Here is a tiny trained network, its code and every weight. The questions are about switching its units off for an input and a target symbol, where a switched-off unit gives its printed mean instead of its output.

import numpy as np


def w(rows, s, z=0):
    codes = np.array(rows[::2]) - 128.0
    scale = np.full(codes.shape[1], s)
    scale[-1] = z or s
    return codes * scale


def norm(h):
    return h / np.sqrt((h * h).mean(-1, keepdims=True) + 1e-5)


def f(y):
    return np.maximum(y, 0)


def softmax(a):
    e = np.exp(a - a.max(-1, keepdims=True))
    return e / e.sum(-1, keepdims=True)


def log_softmax(a):
    a = a - a.max(-1, keepdims=True)
    return a - np.log(np.exp(a).sum(-1, keepdims=True))


def net(x, mask):
    ids = ['βγδεζηθλξτψω'.index(c) for c in x.split()]
    T = len(ids)
    res = E[ids] + P[:T]
    r = norm(res)
    for j in range(2):
        rows = slice(3 * j, 3 * j + 3)
        q, k, v = (r @ M[0][rows].T for M in (Q, K, V))
        z = softmax(np.where(np.tri(T) > 0, q @ k.T / 3**0.5, -1e9)) @ v
        o = O[0][rows]
        res = res + np.where(mask[j], z, o[:, -1]) @ o[:, :-1]
    y = f(norm(res) @ A[0][:, :-1].T + A[0][:, -1])
    res = res + np.where(mask[2:6], y, B[0][:, -1]) @ B[0][:, :-1]
    return log_softmax(norm(res)[-1] @ U[:, :-1].T + U[:, -1])


Q, K, V, O, A, B = {}, {}, {}, {}, {}, {}
E = w([
[61,58,177,100,31],'β',
[80,110,213,138,135],'γ',
[126,95,107,105,128],'δ',
[98,98,104,162,90],'ε',
[42,45,129,174,171],'ζ',
[95,108,120,127,65],'η',
[153,61,202,209,2],'θ',
[126,75,96,87,118],'λ',
[103,116,121,115,66],'ξ',
[108,99,102,90,118],'τ',
[111,132,121,90,126],'ψ',
[107,100,104,159,88],'ω',
],0.022)
P = w([
[217,178,98,255,186],'0',
[165,73,117,103,64],'1',
[153,80,131,90,79],'2',
[145,99,136,103,85],'3',
[143,102,145,99,89],'4',
[141,113,146,81,90],'5',
[136,122,158,83,89],'6',
[135,116,164,96,98],'7',
[136,118,167,82,96],'8',
[137,118,163,89,101],'9',
[135,122,168,80,100],'10',
[136,117,164,84,106],'11',
[136,111,163,92,109],'12',
[133,119,173,86,115],'13',
],0.0079)
Q[0] = w([
[164,90,124,39,213],'head 1',
[167,139,104,17,75],'head 1',
[114,234,142,177,98],'head 1',
[124,68,143,80,119],'head 2',
[23,79,121,88,206],'head 2',
[133,153,203,254,52],'head 2',
],0.0095)
K[0] = w([
[166,121,95,140,199],'head 1',
[125,248,132,137,106],'head 1',
[72,57,108,55,94],'head 1',
[183,122,152,164,154],'head 2',
[97,100,128,123,192],'head 2',
[119,70,224,137,54],'head 2',
],0.015)
V[0] = w([
[169,91,106,150,133],'head 1',
[178,144,179,132,215],'head 1',
[118,145,101,96,124],'head 1',
[53,158,121,97,145],'head 2',
[132,173,97,175,196],'head 2',
[112,142,8,86,150],'head 2',
],0.014)
O[0] = w([
[86,165,195,116,132,153],'head 1',
[198,129,179,75,148,44],'head 1',
[143,140,204,142,134,90],'head 1',
[155,5,133,138,50,68],'head 2',
[121,81,200,133,145,26],'head 2',
[145,81,81,177,126,6],'head 2',
],0.011,0.013)
A[0] = w([
[51,192,21,44,184,84],'neuron 1',
[194,189,188,227,27,100],'neuron 2',
[232,174,192,225,2,156],'neuron 3',
[125,113,78,81,193,6],'neuron 4',
],0.0096,0.0022)
B[0] = w([
[170,117,180,165,88,254],'neuron 1',
[154,85,1,118,230,214],'neuron 2',
[126,108,44,47,153,211],'neuron 3',
[169,147,199,138,179,139],'neuron 4',
],0.013,0.0086)
U = w([
[174,125,137,227,189,188],'β',
[50,224,198,111,187,196],'γ',
[140,104,135,180,145,100],'δ',
[137,77,131,144,153,140],'ε',
[24,20,118,218,190,157],'ζ',
[99,79,125,115,126,50],'η',
[105,131,1,82,146,210],'θ',
[200,80,95,153,35,125],'λ',
[232,117,134,58,117,77],'ξ',
[90,120,90,205,130,4],'τ',
[124,108,126,157,135,41],'ψ',
[119,84,91,182,110,60],'ω',
],0.009,0.0032)

Each question gives the input, a string of symbols that net reads in full, and the target symbol t.
The units are the heads (3 rows each of Q, K, V and O) and the neurons (one row each of A and B). Each row of codes is followed by its name. A weight is (code - 128) times the scale printed after its matrix; where a second scale follows, it is the last column's (O, A, B and U).
mask holds one flag per unit, heads first, then neurons. A switched-off unit (its flag False) gives its mean, the last column of its rows in O or B, instead of its output. The means were averaged over made-up inputs and are rounded, as every weight is.
A unit's drop is (log p(t) with every unit on - log p(t) with that unit switched off) / (log p(t) with every unit on - log p(t) with every unit switched off).
The circuit of an input: a set's keep is (log p(t) with only the set's units on - log p(t) with every unit switched off) / (log p(t) with every unit on - log p(t) with every unit switched off). Starting from all 6 units, units are removed one at a time, each time the one whose removal leaves the highest keep (on an exact tie, the one counted first), for as long as the keep stays at least 0.8.
units of the circuit, in order: the units of the circuit, biggest drop first
unit that matters most: the unit with the biggest drop
k most important neurons: the k neurons with the biggest drops, biggest first
heads that matter: for each layer, one digit per head in row order, 1 if its drop is at least 0.15 and else 0, layers parted by /
drop when u is switched off: that unit's drop, to one decimal
input γ θ θ θ γ θ θ θ θ γ γ θ ζ η, target γ: units of the circuit, in order	(head 2; neuron 2)
input δ θ ζ θ θ ψ, target γ: heads that matter	10
input δ δ θ θ θ η γ τ θ θ θ γ τ, target γ: heads that matter	10
input γ γ ε, target λ: units of the circuit, in order	(head 1; neuron 1)
input θ δ γ τ, target λ: 2 most important neurons	(neuron 1; neuron 2)
input θ δ τ δ, target λ: units of the circuit, in order	(neuron 1; neuron 2)
input γ ψ η ζ ζ η θ γ β δ, target ξ: units of the circuit, in order	(head 1; neuron 2)
input γ δ ω, target λ: heads that matter	10
input θ θ γ τ λ, target λ: units of the circuit, in order	(neuron 1; neuron 3)
input λ θ θ θ ε τ θ β ζ θ γ θ θ λ, target β: heads that matter	01
input τ γ γ γ ω δ γ θ η θ β ε γ τ, target ζ: heads that matter	01
input θ τ δ η τ τ, target λ: unit that matters most	head 2
input ω θ γ η γ θ δ, target γ: drop when neuron 2 is switched off	0.3
input τ γ θ γ γ ζ θ θ θ γ θ τ τ, target ζ: drop when neuron 2 is switched off	0.1
input θ η θ θ τ η γ τ ε θ θ η η, target γ: 2 most important neurons	(neuron 2; neuron 3)
input θ ψ θ θ τ γ η θ λ δ β ψ, target λ: drop when neuron 3 is switched off	0.1
input δ θ β θ ε τ θ γ ψ γ λ θ λ δ, target γ: 3 most important neurons	(neuron 2; neuron 1; neuron 3)
